Look-ups in named tables: a row name and a column name give one cell, copied from the table.

kofezuk
         peli  duzemaz  fanuf  pese  mimosi  damu  tetonis
nume      384      719    387   494     512   635      710
gebefut   315      732    561   514     639   607      856
biz       374      627    599   549     654   604      760
pezo      524      383    294   327     236   319      240
dovasa    483      406    410   330     329   390      406
gasu      579      227    579   112     341   934      828

What is the duzemaz of pezo in kofezuk?
383
What is the duzemaz of gebefut in kofezuk?
732
What is the damu of biz in kofezuk?
604
What is the damu of dovasa in kofezuk?
390
What is the tetonis of nume in kofezuk?
710
What is the fanuf of gebefut in kofezuk?
561
What is the pese of pezo in kofezuk?
327
What is the damu of gebefut in kofezuk?
607
What is the peli of gebefut in kofezuk?
315
What is the mimosi of biz in kofezuk?
654
What is the pese of gasu in kofezuk?
112
What is the peli of dovasa in kofezuk?
483
What is the peli of nume in kofezuk?
384
What is the damu of pezo in kofezuk?
319
What is the pese of dovasa in kofezuk?
330
What is the tetonis of gasu in kofezuk?
828
What is the tetonis of dovasa in kofezuk?
406
What is the mimosi of nume in kofezuk?
512
What is the fanuf of biz in kofezuk?
599

gomi:
fields: tem, tunodit, fakul, lur
teg: [60.48, 16.55, 17.98, -36.24]
lelepo: [34.48, 69.85, 28.49, 24.61]
kisid: [27.74, 69.82, 38.65, 59.89]
sud: [78.30, 39.46, 40.08, -58.92]
kiram: [65.35, 16.15, 19.06, -38.91]
bunu: [57.61, 58.05, 20.67, 6.11]
lununa: [15.26, 55.66, 31.84, 63.86]

tunodit of teg is 16.55
lur of bunu is 6.11
tem of sud is 78.30
lur of sud is -58.92
fakul of teg is 17.98
tem of lelepo is 34.48
tem of kisid is 27.74
fakul of lelepo is 28.49
tem of kiram is 65.35
tunodit of sud is 39.46
fakul of lununa is 31.84
fakul of kiram is 19.06
Row with the largest tunodit: lelepo

regob
     pizekil  ruz  telute  viduno  veg  misoti  zeron  dez
zev      114   89     127     122  255      97    127   82
kav       95  170     127      62   95      97    127  176
vis      126   89     127     237  178      97    127  176

zev, veg: 255
vis, dez: 176
vis, misoti: 97
zev, telute: 127
vis, telute: 127
kav, pizekil: 95
zev, viduno: 122
vis, veg: 178
vis, pizekil: 126
zev, dez: 82
kav, misoti: 97
kav, dez: 176
vis, zeron: 127

mem =
	gakami	gutosi	gono	pabi	zono
mep	-271	-2582	-6687	-2817	50
kezazo	-4313	1051	-5619	1455	-6664
mavom	-2292	-160	-5619	1455	-5704
fofonit	-7008	5894	-1344	-1108	-4745
ler	-944	-5003	-4550	-2817	-8582
bis	-944	-7425	-276	2309	-909
bon	-4987	-3793	-2413	2309	-8582
rotin	-2292	-160	2930	4873	-909
dul	-271	1051	-5619	3164	-3786
vimeza	-2292	-3793	-5619	-1963	-4745
zitafi	-2966	-5003	-8824	-1108	-5704

zitafi, gakami: -2966
bis, gakami: -944
dul, pabi: 3164
mep, zono: 50
mavom, pabi: 1455
dul, zono: -3786
zitafi, gono: -8824
ler, pabi: -2817
fofonit, gono: -1344
kezazo, gono: -5619
fofonit, gakami: -7008
mavom, gakami: -2292
rotin, gutosi: -160
bis, gono: -276
vimeza, gono: -5619
bon, pabi: 2309
kezazo, gutosi: 1051

vitar
         nuzem   pize    fil    pes  padul    gen    ved    beg  bodafaf
lafot    2.461  6.547  4.736  2.581  7.576  4.806  5.124  4.442    6.062
ranuzo   1.865  6.842  4.894  3.853  6.416  4.769  5.164  4.872    6.337
sifetu   3.579  5.131  4.322  3.421  6.345  4.272  5.283  3.806    5.398
seg      4.357  5.400  4.440  3.931  6.342  4.218  4.381  3.270    5.139
lalunis  5.450  4.336  4.307  2.866  5.069  3.973  4.761  3.951    5.003
bagutod  5.603  5.092  5.022  3.744  4.763  4.584  4.148  3.002    4.851
zilo     6.423  4.358  3.459  3.573  4.621  4.807  3.960  3.074    4.651
fononeb  6.278  3.940  3.683  3.606  3.499  4.667  3.419  2.568    4.330
kefat    6.737  4.044  4.305  4.355  2.883  4.924  2.929  2.738    4.111
sav      7.613  3.952  5.632  5.298  3.286  4.421  3.284  2.187    3.614
pum      7.804  4.505  4.020  3.893  2.220  4.468  3.161  2.161    4.446
fivom    7.994  4.685  4.846  4.133  1.389  4.714  1.908  2.118    3.184

What is the padul of pum in vitar?
2.220
What is the pes of seg in vitar?
3.931
What is the beg of bagutod in vitar?
3.002
What is the bodafaf of sav in vitar?
3.614
What is the ved of lalunis in vitar?
4.761
What is the bodafaf of fivom in vitar?
3.184
What is the beg of zilo in vitar?
3.074
What is the fil of fivom in vitar?
4.846
What is the gen of kefat in vitar?
4.924
Row with the largest gen: kefat

